Below is a small trained network, with its code and all its weights. Each question gives an input and a target symbol and asks what happens when units are switched off, that is, made to give their printed mean instead of their output.

import numpy as np


def w(rows, s, z=0):
    codes = np.array(rows[::2]) - 128.0
    scale = np.full(codes.shape[1], s)
    scale[-1] = z or s
    return codes * scale


def f(y):
    return y / 2 * (1 + np.tanh(0.7978845608 * (y + 0.044715 * y**3)))


def softmax(a):
    e = np.exp(a - a.max(-1, keepdims=True))
    return e / e.sum(-1, keepdims=True)


def log_softmax(a):
    a = a - a.max(-1, keepdims=True)
    return a - np.log(np.exp(a).sum(-1, keepdims=True))


def net(x, mask):
    ids = ['αβγδεθλμσφ'.index(c) for c in x.split()]
    T = len(ids)
    res = E[ids] + P[:T]
    r = res
    for j in range(3):
        rows = slice(3 * j, 3 * j + 3)
        q, k, v = (r @ M[0][rows].T for M in (Q, K, V))
        z = softmax(np.where(np.tri(T) > 0, q @ k.T / 3**0.5, -1e9)) @ v
        o = O[0][rows]
        res = res + np.where(mask[j], z, o[:, -1]) @ o[:, :-1]
    y = f(res @ A[0][:, :-1].T + A[0][:, -1])
    res = res + np.where(mask[3:27], y, B[0][:, -1]) @ B[0][:, :-1]
    return log_softmax(res[-1] @ U[:, :-1].T + U[:, -1])


Q, K, V, O, A, B = {}, {}, {}, {}, {}, {}
E = w([
[119,133,141,56,185,97,126],'α',
[179,159,189,206,247,126,156],'β',
[40,102,122,142,211,54,119],'γ',
[116,116,148,71,196,25,189],'δ',
[115,162,81,103,234,7,129],'ε',
[124,118,154,59,153,75,4],'θ',
[40,35,164,244,147,78,50],'λ',
[203,222,131,192,161,158,70],'μ',
[174,96,196,206,127,148,206],'σ',
[81,20,93,78,67,185,129],'φ',
],0.019)
P = w([
[44,150,201,146,160,253,136],'0',
[167,116,132,117,200,147,131],'1',
[210,101,119,114,185,156,120],'2',
[202,71,80,108,155,122,117],'3',
[188,84,71,110,117,128,123],'4',
[169,84,35,108,88,132,121],'5',
],0.011)
Q[0] = w([
[162,122,158,184,155,119,103],'head 0',
[174,125,78,49,177,150,143],'head 0',
[169,186,248,200,157,158,136],'head 0',
[174,137,49,106,154,108,134],'head 1',
[182,132,154,149,194,187,95],'head 1',
[123,150,156,178,99,206,153],'head 1',
[83,90,63,49,116,98,132],'head 2',
[144,77,137,136,166,115,112],'head 2',
[64,98,111,112,92,81,106],'head 2',
],0.014)
K[0] = w([
[122,141,101,150,151,206,125],'head 0',
[130,159,139,157,46,120,168],'head 0',
[15,199,255,72,172,164,136],'head 0',
[133,173,85,126,77,134,95],'head 1',
[94,161,150,126,112,232,117],'head 1',
[58,95,222,231,203,99,151],'head 1',
[238,57,1,162,35,57,136],'head 2',
[113,85,178,180,105,185,110],'head 2',
[200,113,91,151,139,90,103],'head 2',
],0.0095)
V[0] = w([
[126,244,58,79,86,116,130],'head 0',
[117,146,19,179,154,167,49],'head 0',
[65,107,104,206,194,52,117],'head 0',
[115,105,104,147,121,150,239],'head 1',
[129,82,48,235,171,135,143],'head 1',
[177,152,124,171,56,204,48],'head 1',
[99,83,91,186,72,170,165],'head 2',
[169,163,128,255,210,114,176],'head 2',
[141,128,127,20,253,149,220],'head 2',
],0.009)
O[0] = w([
[143,52,150,96,207,115,240,2],'head 0',
[165,167,190,29,165,254,159,155],'head 0',
[126,227,156,33,131,25,114,218],'head 0',
[201,78,46,123,204,115,136,33],'head 1',
[104,187,203,132,212,122,63,111],'head 1',
[140,96,182,129,85,165,86,79],'head 1',
[214,106,46,74,162,70,9,106],'head 2',
[86,161,147,180,245,145,108,132],'head 2',
[70,115,52,64,113,172,67,161],'head 2',
],0.0091,0.0086)
A[0] = w([
[135,130,171,200,86,114,150,86],'neuron 0',
[60,122,72,73,94,110,148,111],'neuron 1',
[160,175,212,111,61,127,89,94],'neuron 2',
[78,131,147,52,82,134,162,77],'neuron 3',
[164,133,147,69,94,40,105,100],'neuron 4',
[123,146,114,109,48,86,135,136],'neuron 5',
[143,109,134,186,144,219,154,253],'neuron 6',
[130,115,52,183,109,54,97,128],'neuron 7',
[102,215,62,80,73,101,84,143],'neuron 8',
[130,137,174,127,132,78,148,109],'neuron 9',
[136,163,78,138,88,181,68,63],'neuron 10',
[70,177,126,124,170,90,106,108],'neuron 11',
[172,96,102,118,181,99,98,121],'neuron 12',
[107,93,185,141,151,122,91,111],'neuron 13',
[238,207,148,167,89,149,189,70],'neuron 14',
[133,122,95,89,135,85,172,101],'neuron 15',
[38,5,138,192,163,67,167,157],'neuron 16',
[156,130,218,168,112,59,105,164],'neuron 17',
[168,23,112,186,168,116,100,83],'neuron 18',
[175,69,190,131,153,105,134,126],'neuron 19',
[115,118,50,255,130,88,172,132],'neuron 20',
[39,142,95,69,119,151,147,1],'neuron 21',
[119,87,120,125,167,65,82,105],'neuron 22',
[114,153,253,141,132,115,129,112],'neuron 23',
],0.0086,0.0075)
B[0] = w([
[190,106,74,171,115,61,130,142],'neuron 0',
[194,123,157,209,154,175,111,189],'neuron 1',
[114,99,91,127,172,122,164,204],'neuron 2',
[159,158,170,150,204,137,83,183],'neuron 3',
[149,104,90,165,118,211,109,191],'neuron 4',
[156,167,171,95,155,95,114,185],'neuron 5',
[228,143,78,105,29,79,101,156],'neuron 6',
[61,93,142,59,118,166,130,178],'neuron 7',
[149,97,142,192,113,54,170,251],'neuron 8',
[153,185,106,143,124,169,78,156],'neuron 9',
[98,135,153,87,149,169,180,166],'neuron 10',
[129,87,124,96,160,81,131,220],'neuron 11',
[161,132,187,102,59,208,115,158],'neuron 12',
[106,74,99,146,126,166,156,153],'neuron 13',
[71,1,167,145,184,133,248,143],'neuron 14',
[116,99,198,142,100,143,172,145],'neuron 15',
[170,158,98,88,76,129,184,150],'neuron 16',
[138,144,140,74,166,127,202,193],'neuron 17',
[157,174,183,143,158,99,171,151],'neuron 18',
[130,161,101,141,88,227,119,135],'neuron 19',
[100,148,190,144,79,93,131,149],'neuron 20',
[172,134,107,187,170,199,156,168],'neuron 21',
[134,91,116,147,96,181,162,168],'neuron 22',
[90,147,56,148,132,142,87,210],'neuron 23',
],0.007,0.021)
U = w([
[96,165,74,156,83,110,129,169],'α',
[123,87,95,200,156,93,56,32],'β',
[129,163,159,73,118,58,132,148],'γ',
[29,73,161,122,118,90,122,207],'δ',
[44,165,127,51,132,171,175,243],'ε',
[80,76,142,153,126,115,187,95],'θ',
[111,51,154,138,198,120,149,5],'λ',
[124,122,82,195,136,163,133,13],'μ',
[120,113,254,191,123,110,93,111],'σ',
[134,29,152,118,161,112,88,211],'φ',
],0.008,0.0033)

Each question gives the input, a string of symbols that net reads in full, and the target symbol t.
The units are the heads (3 rows each of Q, K, V and O) and the neurons (one row each of A and B). Each row of codes is followed by its name. A weight is (code - 128) times the scale printed after its matrix; where a second scale follows, it is the last column's (O, A, B and U).
mask holds one flag per unit, heads first, then neurons. A switched-off unit (its flag False) gives its mean, the last column of its rows in O or B, instead of its output. The means were averaged over made-up inputs and are rounded, as every weight is.
A unit's drop is (log p(t) with every unit on - log p(t) with that unit switched off) / (log p(t) with every unit on - log p(t) with every unit switched off).
The circuit of an input: a set's keep is (log p(t) with only the set's units on - log p(t) with every unit switched off) / (log p(t) with every unit on - log p(t) with every unit switched off). Starting from the 12 units with the biggest drops (on a tie, the unit counted first), units are removed one at a time, each time the one whose removal leaves the highest keep (on an exact tie, the one counted first), for as long as the keep stays at least 0.8.
circuit, biggest first: the units of the circuit, biggest drop first
most important unit: the unit with the biggest drop
top k neurons: the k neurons with the biggest drops, biggest first
which heads matter: for each layer, one digit per head in row order, 1 if its drop is at least 0.15 and else 0, layers parted by /
input θ φ ε β, target θ: which heads matter : 001
input ε λ α μ, target ε: circuit, biggest first : [head 2; head 0]
input δ α μ θ δ, target ε: which heads matter : 101
input λ γ β θ λ δ, target γ: circuit, biggest first : [head 0]
input λ θ σ, target λ: circuit, biggest first : [neuron 14; head 2]
input ε α λ, target ε: circuit, biggest first : [neuron 8; head 0; neuron 16; neuron 1]
input λ φ μ θ θ, target ε: circuit, biggest first : [head 0; neuron 8]
input θ θ θ λ, target α: which heads matter : 011
input β δ λ λ θ α, target γ: which heads matter : 101
input δ θ ε, target σ: which heads matter : 011
input α θ λ, target θ: circuit, biggest first : [head 0; neuron 16; head 1]
input φ ε μ, target φ: circuit, biggest first : [head 2; neuron 14]
input φ θ σ β θ μ, target φ: circuit, biggest first : [head 2; head 1; neuron 14]
input β λ α θ μ, target β: most important unit : head 2
input φ μ ε, target φ: which heads matter : 001
input α φ ε θ μ, target α: which heads matter : 101
input ε ε β, target ε: which heads matter : 100
input ε γ ε, target λ: which heads matter : 111
input θ ε φ λ ε, target φ: which heads matter : 011
input δ μ σ, target δ: which heads matter : 101
input λ γ μ, target λ: top 2 neurons : [neuron 14; neuron 2]
input ε β λ, target ε: most important unit : neuron 8
input σ ε λ, target φ: which heads matter : 111
input σ μ δ, target δ: which heads matter : 100
input θ δ θ α, target σ: which heads matter : 011
input μ μ θ σ, target μ: top 4 neurons : [neuron 6; neuron 19; neuron 23; neuron 11]
input φ φ λ θ ε β, target φ: circuit, biggest first : [head 2; head 1]
